Below is a small trained network, with its code and all its weights. Each question gives an input and a target symbol and asks what happens when units are switched off, that is, made to give their printed mean instead of their output.

import numpy as np


def w(rows, s, z=0):
    codes = np.array(rows[::2]) - 128.0
    scale = np.full(codes.shape[1], s)
    scale[-1] = z or s
    return codes * scale


def norm(h):
    return h / np.sqrt((h * h).mean(-1, keepdims=True) + 1e-5)


def softmax(a):
    e = np.exp(a - a.max(-1, keepdims=True))
    return e / e.sum(-1, keepdims=True)


def log_softmax(a):
    a = a - a.max(-1, keepdims=True)
    return a - np.log(np.exp(a).sum(-1, keepdims=True))


def net(x, mask):
    ids = ['ΘΞΣΦΨδεζητ'.index(c) for c in x.split()]
    T = len(ids)
    res = E[ids] + P[:T]
    u = 0
    for l in range(3):
        r = norm(res)
        for j in range(2):
            rows = slice(4 * j, 4 * j + 4)
            q, k, v = (r @ M[l][rows].T for M in (Q, K, V))
            z = softmax(np.where(np.tri(T) > 0, q @ k.T / 4**0.5, -1e9)) @ v
            o = O[l][rows]
            res = res + np.where(mask[u + j], z, o[:, -1]) @ o[:, :-1]
        u += 2
    return log_softmax(norm(res)[-1] @ U[:, :-1].T + U[:, -1])


Q, K, V, O = {}, {}, {}, {}
E = w([
[104,110,65,129,6,184,173],'Θ',
[174,94,148,158,169,60,110],'Ξ',
[135,127,15,151,93,183,94],'Σ',
[92,140,23,44,171,37,191],'Φ',
[136,127,80,210,165,158,126],'Ψ',
[139,116,184,160,79,132,214],'δ',
[110,126,87,174,185,133,33],'ε',
[195,151,125,131,83,105,129],'ζ',
[129,81,80,121,83,83,93],'η',
[158,127,80,178,107,193,179],'τ',
],0.023)
P = w([
[254,76,155,155,193,193,117],'0',
[183,31,98,155,146,164,182],'1',
[152,58,89,151,126,126,180],'2',
[129,85,88,148,121,93,173],'3',
[111,108,89,147,115,65,172],'4',
[89,132,83,139,106,34,169],'5',
],0.012)
Q[0] = w([
[114,26,86,18,19,94,95],'L0H1',
[196,81,1,121,136,84,112],'L0H1',
[241,155,110,71,138,93,180],'L0H1',
[125,224,51,100,65,192,164],'L0H1',
[143,149,100,154,100,157,150],'L0H2',
[75,119,135,122,159,140,89],'L0H2',
[129,128,162,136,121,113,169],'L0H2',
[142,156,133,77,39,112,162],'L0H2',
],0.019)
K[0] = w([
[96,103,146,6,80,132,84],'L0H1',
[173,107,80,59,212,130,147],'L0H1',
[199,157,152,75,131,104,204],'L0H1',
[144,183,59,76,118,162,185],'L0H1',
[135,166,112,129,111,151,146],'L0H2',
[107,100,158,117,108,121,95],'L0H2',
[141,122,147,107,146,127,155],'L0H2',
[112,138,122,86,140,118,139],'L0H2',
],0.021)
V[0] = w([
[136,137,183,175,91,67,52],'L0H1',
[112,132,219,127,176,255,192],'L0H1',
[19,143,138,15,150,74,179],'L0H1',
[178,80,114,160,106,151,95],'L0H1',
[184,129,136,84,116,224,139],'L0H2',
[96,132,117,205,91,62,104],'L0H2',
[145,115,183,252,42,117,78],'L0H2',
[74,130,72,76,162,32,141],'L0H2',
],0.0077)
O[0] = w([
[77,77,85,109,181,154,178,21],'L0H1',
[145,166,125,27,84,39,103,3],'L0H1',
[254,223,77,138,160,171,76,27],'L0H1',
[53,87,145,151,141,118,161,207],'L0H1',
[183,112,126,130,192,157,151,162],'L0H2',
[107,84,123,125,94,112,136,131],'L0H2',
[143,14,71,143,75,149,158,112],'L0H2',
[71,222,177,111,114,70,94,122],'L0H2',
],0.0076,0.0049)
Q[1] = w([
[102,133,106,136,157,160,137],'L1H1',
[102,125,135,113,169,64,112],'L1H1',
[79,127,150,115,110,152,154],'L1H1',
[136,102,150,110,172,121,153],'L1H1',
[148,147,60,118,48,193,147],'L1H2',
[92,123,207,27,67,113,165],'L1H2',
[164,129,131,152,153,135,253],'L1H2',
[122,195,208,150,103,115,123],'L1H2',
],0.036)
K[1] = w([
[110,154,113,144,151,170,128],'L1H1',
[125,155,134,79,164,93,118],'L1H1',
[80,112,124,128,135,141,156],'L1H1',
[144,119,119,132,167,117,151],'L1H1',
[154,144,113,155,46,205,135],'L1H2',
[112,156,219,25,115,150,130],'L1H2',
[143,116,160,147,131,145,255],'L1H2',
[111,179,112,52,104,68,154],'L1H2',
],0.036)
V[1] = w([
[164,115,161,164,108,135,163],'L1H1',
[106,115,163,152,87,179,82],'L1H1',
[152,162,146,188,129,80,229],'L1H1',
[148,114,214,222,118,117,109],'L1H1',
[200,184,191,170,70,138,109],'L1H2',
[101,175,21,65,126,23,122],'L1H2',
[236,77,71,72,250,118,115],'L1H2',
[137,85,138,216,74,34,98],'L1H2',
],0.011)
O[1] = w([
[65,157,150,135,106,156,93,184],'L1H1',
[114,110,146,124,37,142,169,106],'L1H1',
[86,209,167,187,178,119,69,215],'L1H1',
[144,150,115,208,37,126,92,153],'L1H1',
[98,49,115,207,188,62,83,41],'L1H2',
[141,2,117,144,75,176,157,35],'L1H2',
[126,144,151,109,19,121,211,128],'L1H2',
[191,145,133,114,185,99,156,255],'L1H2',
],0.0095,0.0069)
Q[2] = w([
[147,105,155,90,201,247,107],'L2H1',
[231,72,240,210,164,205,105],'L2H1',
[138,169,132,165,106,176,217],'L2H1',
[128,84,166,45,93,74,129],'L2H1',
[207,116,148,140,157,116,104],'L2H2',
[113,15,227,41,69,164,37],'L2H2',
[72,135,161,2,61,72,100],'L2H2',
[86,194,27,185,106,63,137],'L2H2',
],0.022)
K[2] = w([
[143,138,175,130,176,240,181],'L2H1',
[185,135,247,243,147,188,138],'L2H1',
[128,197,104,159,137,86,183],'L2H1',
[85,73,130,109,54,124,167],'L2H1',
[188,139,153,90,146,107,173],'L2H2',
[121,52,221,119,117,217,126],'L2H2',
[69,142,216,110,47,107,94],'L2H2',
[92,137,47,52,112,4,106],'L2H2',
],0.024)
V[2] = w([
[247,108,231,192,223,203,127],'L2H1',
[182,171,169,106,172,133,105],'L2H1',
[62,103,165,131,149,137,117],'L2H1',
[86,121,131,119,141,127,124],'L2H1',
[213,152,149,120,133,147,141],'L2H2',
[66,134,21,99,51,37,179],'L2H2',
[153,58,59,128,138,220,143],'L2H2',
[85,229,143,105,115,106,21],'L2H2',
],0.015)
O[2] = w([
[198,132,157,247,151,221,96,227],'L2H1',
[146,168,93,189,132,137,116,128],'L2H1',
[152,112,125,96,99,171,151,79],'L2H1',
[134,126,117,113,112,143,128,97],'L2H1',
[111,93,133,112,153,123,104,187],'L2H2',
[78,150,128,178,109,177,223,250],'L2H2',
[197,136,175,201,161,130,76,96],'L2H2',
[108,85,171,24,92,97,175,2],'L2H2',
],0.013,0.0072)
U = w([
[181,137,146,206,128,162,107,191],'Θ',
[30,119,93,178,85,85,196,2],'Ξ',
[129,156,193,101,11,118,103,189],'Σ',
[199,66,220,109,151,96,195,109],'Φ',
[170,98,14,97,60,150,84,79],'Ψ',
[169,35,124,152,101,24,94,137],'δ',
[78,121,247,138,142,80,62,91],'ε',
[184,192,84,78,145,70,88,148],'ζ',
[55,110,79,106,90,160,2,109],'η',
[100,64,128,77,162,211,99,95],'τ',
],0.0089,0.004)

Each question gives the input, a string of symbols that net reads in full, and the target symbol t.
The units are the heads (4 rows each of Q, K, V and O). Each row of codes is followed by its name. A weight is (code - 128) times the scale printed after its matrix; where a second scale follows, it is the last column's (O and U).
mask holds one flag per head, layer by layer. A switched-off head (its flag False) gives its mean, the last column of its rows in O, instead of its output. The means were averaged over made-up inputs and are rounded, as every weight is.
A unit's drop is (log p(t) with every unit on - log p(t) with that unit switched off) / (log p(t) with every unit on - log p(t) with every unit switched off).
The circuit of an input: a set's keep is (log p(t) with only the set's units on - log p(t) with every unit switched off) / (log p(t) with every unit on - log p(t) with every unit switched off). Starting from all 6 units, units are removed one at a time, each time the one whose removal leaves the highest keep (on an exact tie, the one counted first), for as long as the keep stays at least 0.8.
circuit, biggest first: the units of the circuit, biggest drop first
most important unit: the unit with the biggest drop
which heads matter: for each layer, one digit per head in row order, 1 if its drop is at least 0.15 and else 0, layers parted by /
drop when u is switched off: that unit's drop, to one decimal
input Σ Ψ Θ η η, target Ξ: circuit, biggest first : [L0H2, L2H1, L0H1, L1H2]
input δ ζ Ξ Σ Ξ, target Ξ: circuit, biggest first : [L1H2, L0H2, L2H2, L1H1]
input Ξ Θ Φ ζ, target Σ: circuit, biggest first : [L0H2, L1H2]
input τ ε Θ ε, target Ξ: most important unit : L0H1
input ε η δ Φ η, target δ: which heads matter : 11 / 01 / 01
input ζ ζ η Φ Ξ, target Φ: circuit, biggest first : [L0H1, L2H2, L1H2]
input Θ δ δ, target Ξ: which heads matter : 11 / 11 / 01
input δ Θ δ Φ δ δ, target ε: circuit, biggest first : [L1H2, L0H1, L2H2, L1H1]
input Θ Ξ δ Φ Ξ, target Φ: which heads matter : 10 / 10 / 00
input Θ Ψ Θ η Φ, target ζ: which heads matter : 10 / 10 / 00
input Ψ Φ Θ, target η: circuit, biggest first : [L1H2, L0H2, L2H2, L0H1]
input δ η Ξ Ξ, target Ξ: circuit, biggest first : [L1H2, L2H2, L1H1]
input ε τ δ Θ δ, target Ξ: circuit, biggest first : [L0H2, L2H2, L1H1, L0H1]
input ζ η τ Σ Θ Σ, target Ξ: most important unit : L2H1
input Θ ζ δ ζ, target Ξ: which heads matter : 11 / 00 / 00
input Φ Ξ ε, target τ: which heads matter : 11 / 11 / 11
input Σ τ Σ τ, target Ξ: circuit, biggest first : [L0H1, L2H1, L0H2]
input Ξ δ Σ Ψ ε Σ, target Ξ: which heads matter : 00 / 10 / 11
input Φ η δ Σ, target Ψ: which heads matter : 11 / 10 / 11
input ε Θ Θ, target Ξ: which heads matter : 01 / 11 / 11
input Φ Ψ ζ η, target δ: which heads matter : 11 / 11 / 01
input δ η ε δ ε, target Ξ: which heads matter : 01 / 10 / 11
input Σ Φ ζ Σ Ψ Σ, target Ψ: which heads matter : 11 / 11 / 01
input η Θ δ η, target Ξ: which heads matter : 00 / 00 / 11
input δ Φ Ψ Ψ δ ε, target τ: drop when L0H1 is switched off : 0.4
input Θ Φ ζ η Ψ, target Ξ: drop when L2H1 is switched off : 0.5
